Each row has a class, written as a number after it; each block has new classes, again numbered from 0 up.
[ -2  11  15  39  13  -2   4   6   4   6  18 -26  -8 -11   6  11  -9   4
  30 -11  -1  -8 -34  25 -15 -18  18  -9  18   2 -16  14  -5  59 -19  -4
   1   2  -5  23  20 -16  -5  -9   4   2  24 -13 -25 -77  -3  -3   1  25
 -26  22  -7   2 -22 -38 -15  24 -13  31  27   5  10   9   2  12  21]
2
[  4  16  -2  19  13  29 -15  23  17  -4  -7 -10 -10   5   8  25 -30  -1
  30 -18 -23 -26 -19  11  23 -10 -24 -25  29 -15  -8   6  10  50   2  12
   8 -14  -9  52   0   8  -4   1 -11  12   1  -6 -33 -92  11  -6   6  23
 -21 -16 -12 -15 -38 -46 -16  54   1  19  10  -5   9  12   6  11  14]
2
[ -6  18  -9   4  53   3   2  14  16   2  60 -53 -48   5  12 -13 -27   5
   7 -25   2  -9 -12  29   3 -35   0 -20  51 -15 -81  -4  -3   4 -14  -4
 -18  18  11  24  10 -24 -15  -1  -7  33   6  -4 -41  49 -11 -53  -2  41
  -5 -42  62 -23 -32  -3  24 -36   0 -27 -39 -22  27 -19   9   9   7]
1
[ -3  17 -20  19  -6  -6  -8   0  13  10   3 -18 -10  21  -1  26 -10  -4
  28  -7 -22   0  -7  14   6   0  10   3  10 -10  -1  10  -6  42  -1  21
 -11  -5 -13  31  11  -5 -14 -22  -8   3   5   0 -19 -67  -7  -1  -9  38
 -15  -4   3   1 -19 -46   9  44 -16  27   8 -15  -3  16 -12   9  16]
0
[  4  11  -4   1  39  14 -26  -4  12 -12  22 -22  -5  -8  13  13 -20   2
  14  -2   8 -32   6  24   1  -8 -30  -7  41 -15 -11   7 -13  48   0  10
  -4  -5 -15  39  12  -9   7   2 -20  12   6   3  -7 -35   4 -24   3  24
  -3 -20   4 -12 -27 -21  -2  11  10  10 -17 -18  -8 -11   8  10   4]
1
[ -6   5  -8 -19  30  10 -23  11   2 -10  27 -16 -18  11  14  10   2 -22
   8 -24  -2 -33  20  13  -2  -6 -34  -1  32 -15 -11  -3  -4  14  31  16
  -9   2  -6  31   7   3   2 -10 -18  17 -18   1 -34  16  16 -29  -6  23
  -7 -32   4 -18 -25  -5   3 -18  15 -16 -17 -12  11  -6   0  13   2]
1
[ -4  31 -30 -12  -2  21 -20 -10  -3   4 -19  -4  -6  21   3  16   2  12
  10  -5 -18  -7  18  17   9   3   0  -7 -12   3  -1   7   5  15   7   5
  -9 -20   2  37  -2 -16  -9 -16 -16   1 -14   8  -5 -10  -3   6  14   3
  -7 -38  -5  -3 -17 -30  21  15  -8   8  -9  -8  13  16 -10  10  13]
0
[ -7  27   4  -3  20  13   3  17   5   2 -10 -11  -4  11   1   5  -9  -1
  18  -9 -21   0   2  16  18  -9  -2  -5  27  -5 -19  25  -1   9   0  14
 -13  -1   4  35  -6   1   7   1 -16  -4   7  -1 -13 -28 -11  -6   8  -3
  -3 -33 -13 -11 -16 -32   9   1   2   7 -19  -9  -3   0   6   6  14]
0
[-20  16   1   1  31   7 -14  21   9 -13  14 -20 -13  24   6  -5 -10  -1
  14 -16  -8 -38   7   2  11  -5 -10   1  27 -13 -16   6  -5  14  -3   7
 -12  12 -10  49   9  -5 -12  -1  -6   9  -2   9 -19  10  -5 -14   1  15
  -4 -31   1 -20 -32 -20  13   9  15 -12 -11   5   0   5 -11   9  -5]
1
[ -5  15  28   4  37  11 -17  52  17  -5  -5   1 -17 -11  22   5 -22   7
  16 -13 -14   2 -18   1  13 -13  -4   8  19   1 -18  10  19  34  -1   1
   8   3   5  40 -46  11  13   8 -21  -2  22 -12 -71 -58   4 -20  -4   1
 -14 -10  -8 -32 -23 -38 -24  18   7  40   5   3  13   6  16 -22  24]
2
[-14  22 -17 -18  41  12 -22  20   7 -15  29 -10 -21   8  13   7  -9  19
  13 -25  -9 -24   5  21   9  -2 -45   1  33  -5 -39   0   0  24   1 -13
 -10  15 -11  42  14   9  -3   6  -4  20   6   3 -27   2   4 -13   0   8
  19 -32 -12 -25 -35 -14  -6  10  14   2 -11  -9  13  -5   5  -3   6]
1
[ 15  12 -15 -16  31  14 -24  19   5  -3   9 -10 -21  19  -1   1 -14   1
  13  -5  -5 -29  10  12   6 -18 -25  -5  21   7 -15  -7 -18  -2  -8  13
  -2   3  12  30  27   8   3  26 -14   5  14  17 -19  10   0 -13 -11   9
   8 -45   9 -19 -20 -14   7  -3   5 -15  -8 -12   4   0   0  21   0]
1
[  3   3 -11  11  28  -6 -19  11  14   5   6  -3   1 -16  10  14 -17 -11
  35 -28  -5  -2 -36  12  16  -4 -18 -16  13 -20  -9  11   1  57  -9  12
 -17  -8 -15  50  23  11  -4 -17 -12  14  11 -13 -21 -90  -2 -21   5  29
 -16  -4 -10   6 -29 -44 -26  38   7  31  25 -20  -6   9  16   1  16]
2
[  2  11  -5  -6   5  12  -8   6  -1  13   0 -13  -8 -20   9  10 -16   1
  14 -16 -17   4  -2   0   8 -11  -1   3   6 -37 -13   2   4  29   4  14
  -9  -6  -8  29  -4  -1  -1   0  -6   9   9  -1 -15 -42   8 -16   0  11
 -12 -11 -11 -10 -27 -29  -9  19  17  13   5 -11  -3   8  18 -10   6]
2
[ -7  33   2  13  23  19 -10   1  13  -4  18 -33 -11  11   9  13  -1   1
   1 -14  -3 -38  16  25  -8   3 -23   4  31  -3 -18   9   3  21  -7  31
 -35   5 -24  35  -2 -13  -4  -2 -13   3  -2  13 -18   2  -1 -13  16  20
   2 -24   6  13 -22 -30  14   9   8  -1  -9  -6   3  11  -7   0  11]
1
[ -6  22  -3  17  -6  14 -19  27   7   5 -11  -6 -37  22  -7   5 -13 -13
  27 -26 -27 -27 -11  17  17 -10   3   4   6   2 -21  23  17  52  -3  24
   6  -4 -11  47   3   6 -11  -3 -21  -1   7   1 -14 -52  19 -15  -6   5
 -10 -42  12   1 -36 -57  -4  28  -8  26   3 -23 -13  15  -3  18  27]
0
[ -4   2  10  -1  20   1 -14  32  10  -7  19 -11 -24   2   5  -3  -9 -15
  20 -12   6 -12   3  13   2  -7 -17   4  40   0 -23 -11   4  14 -11   4
 -19  13 -10  24   7   1  11   1  -8  -5  15   2 -17  14  15 -25   3   4
   7 -18  -2 -10 -15  -5 -10   4  16  -6 -14 -38   5 -14  11   8  12]
1
[ -7  12   3  41  24   5 -10   3   0   0   5 -24  -1  -5  -5  20 -24   4
  31 -14 -41 -24 -22  19   2 -12   6   7   3 -16 -22  19  -5  57  -8  10
 -18  -4  -6  35  -1  -1  -4 -10  -2   0  34   4 -21 -67  -2 -13  -3  31
 -16  16  -7   7 -24 -39 -14  35   0  32  12   5  12   0   5   1   3]
2
[ -1  15  -9  24  -5  34 -15 -32  18   2 -12 -21  14   4   3  14  -8 -14
  12  -1  23 -31  13  10 -10  -5 -19   9   3 -21  22  20   6  37   4  23
 -14 -14 -14  43   1 -14 -11  -5  -5  16  -7  -3 -10 -22  10 -11   3  30
 -27   3 -18   9 -30 -27  11  31  10  -9 -17   5  -3   0   0   4   1]
2
[ -7  12 -45 -21  36   0 -28  14  -1 -11  34 -13 -15   9  12  12 -19 -15
  13 -26  -7 -27  11  20   2  -5 -39   6  61  -4 -22  -6  -5   0 -11  16
 -17  13 -16  39  12  -6   5  22  -9  13 -12   7 -31   8  16 -43  -1  35
  -6 -37 -23 -10 -38  -7  -2  11  10 -14 -25 -32   9  -4  -2   2   9]
1
[ -4  14  -9 -12  16  19  -7   4  10   0  10 -10 -18  19  11  -7  -7 -25
  15 -14   9 -29   8  26  -5 -12 -21  -4  24  -2 -16   0  -2  21   7  18
  -8   7  -5  26  21  -3   8   1 -13  12   7  -1 -15  13  -1 -20  -2  30
   1 -42  13  -1  -8 -27   8   2  -7 -10 -13 -17   9 -16   0  26   7]
1
[ -1  25 -19 -28  34  27 -31  10   8 -21   8 -26 -24  40  -3   3  -2  -1
  11 -15 -21 -31  21  17  -3 -24 -21  -3  33  -8 -10   2  18   7  11  26
 -11   6  -9  27   6 -16  -6  -1 -18  12  -7  20 -15  38   6 -24  -2  13
  11 -52   2 -11 -24 -37  27   3  19 -26 -33 -11   6   5   7  19  18]
1
[  3  18 -15  10  29  12 -19   4   4  -2  21 -25 -19  29  11   4  -8  -1
  11 -21  -6 -31   8  34  -2 -14 -19  -5  34  -2 -27   7  -2  17 -13   6
 -23  12  -5  39   9  -9 -18   3 -11  11   4  16 -17   9   8 -20  -8  29
  -3 -40  -4 -13 -24 -20  17   2 -12 -10 -24 -15  15  -8   2  30   0]
1
[   4    1  -16   28  -22   18  -12    4   63    0  -23    5    3   -5
   19   65  -12    4   21  -12    4   -6   -8   -3   34    4  -13   13
  -24  -11   16   18  -16   50    3   25    0  -41  -15   38  -15   18
  -29  -23  -14   16  -11  -11  -44 -102   21    4    4   16  -21    7
  -20    2  -25  -41   -8   36  -16   34   28    0   10    0   -9   13
   13]
2
[ -3  29   1 -17  50   4  -3  26   2 -11  14 -26 -23  15  -6  -6 -11  10
  -2 -15   2 -14   3  21  -9 -30 -15   6  32  -6 -27  -4  16   6 -11   5
  -8   4   9  45  20 -17  16   9 -13   7  15   9  -5  41   2 -26  -5  15
  -9 -30  15  -1 -24 -17  13   0  25   0 -25   2 -22   6  23   6  12]
1
[ -5  18 -19  35  -3   9  -2  27  -8  10 -10 -13 -31  31 -13  13   4  -3
  29 -23 -37   1 -10  13  20   3  25  -8 -28   1 -21  32  -1  -3  -2   8
  -8  12   6  18   8   3 -36  -6 -14  -5  14 -17 -10 -54 -18  14  71  -4
   8 -22  14   1  -8 -39  19  61 -35  20  -6 -24  -7   5 -12  19  12]
0
[  8   1  16  38  -7  21  11 -14   6  20  -7  -5  -5 -11  -1   9   3  -4
  18 -14  16   5   1  15  17  -5  -1   7 -15 -23 -17   4   5  56 -11  -9
 -17  -1  -7  18  11   0  -9 -11 -18   7  21  -9 -13 -62 -13  -9  51  22
 -25  51   3  16 -10 -37  -8  23 -19  22  20 -16  11   5   6   6  15]
2

A new block, with new classes numbered from 0.
[ -7  22  16  14  16   5 -16   4  28  -7   9  -4   5  -9 -27 -20  -2  -2
  23 -11   8  10  -7   8   0   1   8  -1  -1 -13   2 -22  16  -6   1  -4
 -19 -23   8 -14  -5  -1   3  27  -1  -5  15   4  13  13  34  -2  -4  -9
 -36  17  16  20  -4  18 -21  33 -33  21 -23 -16  13  26  -2   5  19]
0
[-45  -2 -14   1  13   5 -41  -1  30 -29   5 -12   1  -2 -24  -4  16   2
   2   3   9 -20  -7  24   6   5  -5   2   0  15  62 -21 -12   7   9 -19
 -11 -39  15 -14   4  18  -2  52  14  13  10  -4  19  19  32  12 -11  15
 -12  79  14  30  -1  15  -8   2 -27   2 -12 -25  15  38  -9   1   2]
2
[ 18  11   6 -10 -15  30 -27   7  -2   2   0  39   4  -2 -17 -10  -5  -7
  20   3  35   1   3   3  -1 -17  -6 -11  -3  27  -8  -4   5  13 -15   0
 -11  -6   6  -2  10   6 -17  -3 -16  -9   0  31   6  -9  18  -7   3 -11
  -4   1  11 -15   9  11 -23  27   4   7  -9   0  20  23  -8  22  18]
1
[ 23   5  -1 -23  -4  -4 -16   0  -1   1  -2   5  -3   0  -3   2  -6   5
  25  -7  12  -2  -3  -8   3 -27 -12  -3   1   5  11  14   4  -9 -14   6
 -13   0   3  -2  18   6 -19 -23 -23 -17 -13  15   3 -13  21  -8  -2  -7
   5   5  22 -13  -3 -12 -18   6   5  10  -5  -1  10   0 -19  42  13]
1
[  6  14   2  20 -12  15  -9  -5  18  -1   9  -2  -1  -9 -27 -23 -10   1
  20  -4  -5  -7 -18   3  -1 -16  12   4  -2  -8  -5  -9  13   8  -9   1
 -14 -11  -4   0  -1  -1  -8  20  -6  -6  19   2   4  12  18 -10   5  -9
 -29   8   7   8  -5  32 -13  20 -20   7   4  -5  12  17   5  -4  13]
0
[  2   2   3  14   4   6 -21   5  32 -18  13   6   4   1 -18  -7  -7   1
  21 -13  -6  -3 -18   9  -1 -23  17  -8  -4 -20  10 -12   7  -3  -7 -12
 -15 -33   2  -7   0   6   2  20 -12   2  36  -5  12  10  26  -5   8  -3
 -22  37  15  11  -7  15 -22   6 -24   7 -10  -8   2   9  18  -5  19]
0
[-36  -2  -7  38  22   8  -8  11 -14 -32 -13  11  -1   4  -5  -4   0  10
   5  -8 -21 -12   2   6   7 -22   7  12  17  -8  42  -6  -7  -2 -14   5
  -2 -23  -6  -5   6  -9  -7  -2   3  25  46 -14  17   2  36  13 -18  16
 -44  23  13  27  19  13  -4 -47 -59  -8  18 -49  -1 -15  -7 -15   2]
2
[ -1  14  -9   5  -4  20 -30  11  20   2  28  -9  14 -18 -23  -6  -7  -8
  19   3   1   6 -10  -1  13 -17  -2   6  -4  20 -11 -21   8   4 -11   0
 -10 -16   0 -16  -1   8  -6  13  -9  -1  12  24   1  18  26 -10  -4  -8
 -28  11  11   8 -12  12 -34  38 -11  17 -21  -1  21  32  -3  12  16]
0
[ -3  11  -1  15   1  10 -24   4  31  -8  18  -1  11 -10 -23 -17  -4  -1
  26 -12  14   0 -24  12  -6 -24   7  -1   1   0  10  -1  18   0  -5  -3
 -20 -28 -10 -15  -1  -2  -6  31  -6  -6  14   4  20  15  40   9  -1 -12
 -37  25  19  -5  -1  13 -23  23 -32  13 -13  -9  21  30   1  16   9]
0
[ 29  15   4 -11 -22  17 -16   2  -9   0   0   5   5  -9 -13 -12  -7  -3
  16  -9  23  -6   0  -4  -3 -46  -5  -1   0  -5  -7  16  -9  -2 -18   9
 -12  -6  10   5  16  11 -29 -10 -28 -14  -2  21  19 -13  29  -8  -4  -6
   3  10  16 -20  11   2 -16   6  -7   1  -6  13  12   1  -5  29  15]
1
[ -2  13  14  -2  -6  19 -18   3  20  -9 -18   7  10   4  -5 -27  -8  19
  17  -2  24   2   4  13 -18 -31   5  -7  -1   4  -5   8   4   9  -9  13
  -9 -19   2   3  16   5 -13  -8 -25  -3  11  13  17 -12  37   0  -2   3
 -13  30  23 -10   3  10 -16  -5 -12   2  -6  -3   8  13   0  12  14]
1
[-11   4  -8  58   3  18 -14   7  18 -15   1  -5   4   0 -25 -12   0   4
   7  -2   1  11  -7  10  10 -16  15   6   9   0  24 -30 -15  11 -13  -9
  -2 -28  -8 -22  -9  -4   8  40  -2  23  33   3  11  20  18   4  -2   6
 -31  23   5  25   6  12 -23   3 -43   4   3 -25   5  30   7 -36   9]
0
[ -1   5  -3   6 -10   6 -28   0  42 -15  13 -17   6  -5 -24 -15 -10   2
  18 -12   5 -11 -11   9  -2 -23  21 -13  -3  -4   8 -11  15   0   4  -8
 -16 -39   8   1  -3   9   1  41  -6   1  17  -2  17  18  17  -6  14   0
 -18  55  10  20  -8  15 -16  19 -16   7  -2  -8   3  15  10   3  24]
0
[ -8  16  -1  25  -2  12 -15   3  21 -11   5   1   7  -3 -23  -9  -5  -3
  23 -10  14   3  -8  16  -1 -16   5   3   1   2  23   0   5  10  -3 -13
 -13 -30  11 -19  -2   4  -5  39 -13   6  27  19  23   3  39   7  -5   5
 -25  35  17   8   0  10 -24  12 -21   7  -3 -24  11  25   4  -6   8]
0
[-13  11   2  13  12  13 -26  -3  32 -10  13  -9   6   0 -24   2  -7   1
  17 -10   7   8  -6   9   8   5  -8   2  -3  -1  11 -22  20  -3  -1  -4
 -15 -17   3 -15 -10   0   1  20   4  -4  11   5   0  13  36  -2   7 -13
 -32  10  15   9   5  17 -24  39 -23  16  -8 -18  23  35  -1  11  14]
0
[-36  -7 -18  21  23   2 -25  14   4 -20   3  20   3  -4   2   9   1  16
  13  -7 -20 -12   2   2   0 -30   3  11  20 -15  33  -3 -12 -11   8  -7
  -2 -22  -8  -7  -2 -12  -4   2  -1  13  37 -12  -2   5  32  13   2   5
 -30  33  14  12   4  21 -11 -16 -36 -12  19 -40   2   8 -11  -5   9]
2
[ 19  22  16 -20 -23  13  -3   5  -9   8  -7   3   3   5  -8 -11  -3   0
  14   3  34   2  10  12 -14 -38  -6 -17  -1   0   0  22  -3   1 -12  21
  -8   5  10  10  21  15 -31  -8 -26  -8  -5  27  27 -11  26   6  -6  -1
   7  22  21 -23  15   2  -5  -3  -6  -3 -10   9  12   6  -9  27   7]
1
[-16   9   5  22   6  17   3  -4  -3  -5  -7  -6   6   0 -14  -8  -8  -9
   9  10   1   9   0   7  10  -4   9  -4   6   9   7 -10 -13  10  -9  -1
  -3 -12   0 -12  -2  -5  -1   2   3  14  22   6   5   4   9   4  -4   6
 -33  -2   1  15  12  11 -10  -3 -26   2  10 -19  12  23  -2 -20   1]
2
[-15   2 -15 -28   7  12 -43   4  11 -28  -1   5  12  -1   8   9   2   3
   4   6  17  -4   7  11 -11 -50 -32  -9  12  19  31   5 -14  -1  -8  12
   4 -16   6  -2  24   5 -28 -17 -15  15   5  -1  14  -1  45  12 -17   3
   1  49  22  -6  16   4 -11  -8 -21 -12   0 -28  -4  20 -26  39   7]
1
[ -9  -4 -38   6   7  10 -33   8  -5 -21 -10  12   9   2  -9  17   1   9
  26   1 -23  -4  -6  -5   9 -41 -18  10   7  14  48 -14 -12  -7 -13 -11
   6 -14  -2 -14   7   6 -21  -5 -12  15  20   4   2  -7  33  12 -10   4
  -8  24  15  23  16   4 -26  -4 -14   0   8 -36   9  14 -15  20  12]
2
[-16  10   5  46 -25  28 -14   0  30 -17 -17   3   7  -5 -36 -32   1 -13
  21   6   9   4   5  14   1 -35  26   2  16   7  17 -18  -9  32   1  -2
 -18 -43  -5 -12  -1   2  -4  35 -10  22  49   8  26  24  30   4   2   9
 -51  26   7  12   9  47 -19   2  -5   4   6 -24  11  41  -1 -26  19]
0
[  3  13  -1  10   1  16 -19   4  10  -3  10   3   8 -11 -22 -11  -7 -12
  27  -8   6   7  -9   1   8 -15 -11   1   3   8   4 -15   7   2 -22  -5
 -24  -9   3  -6  13  12 -20  -1 -11  -5  12  20  12  -5  36  -7  -4 -10
 -31   9  16   6   6   7 -26  19 -27  12  -6 -15  17  34 -10  24  20]
0
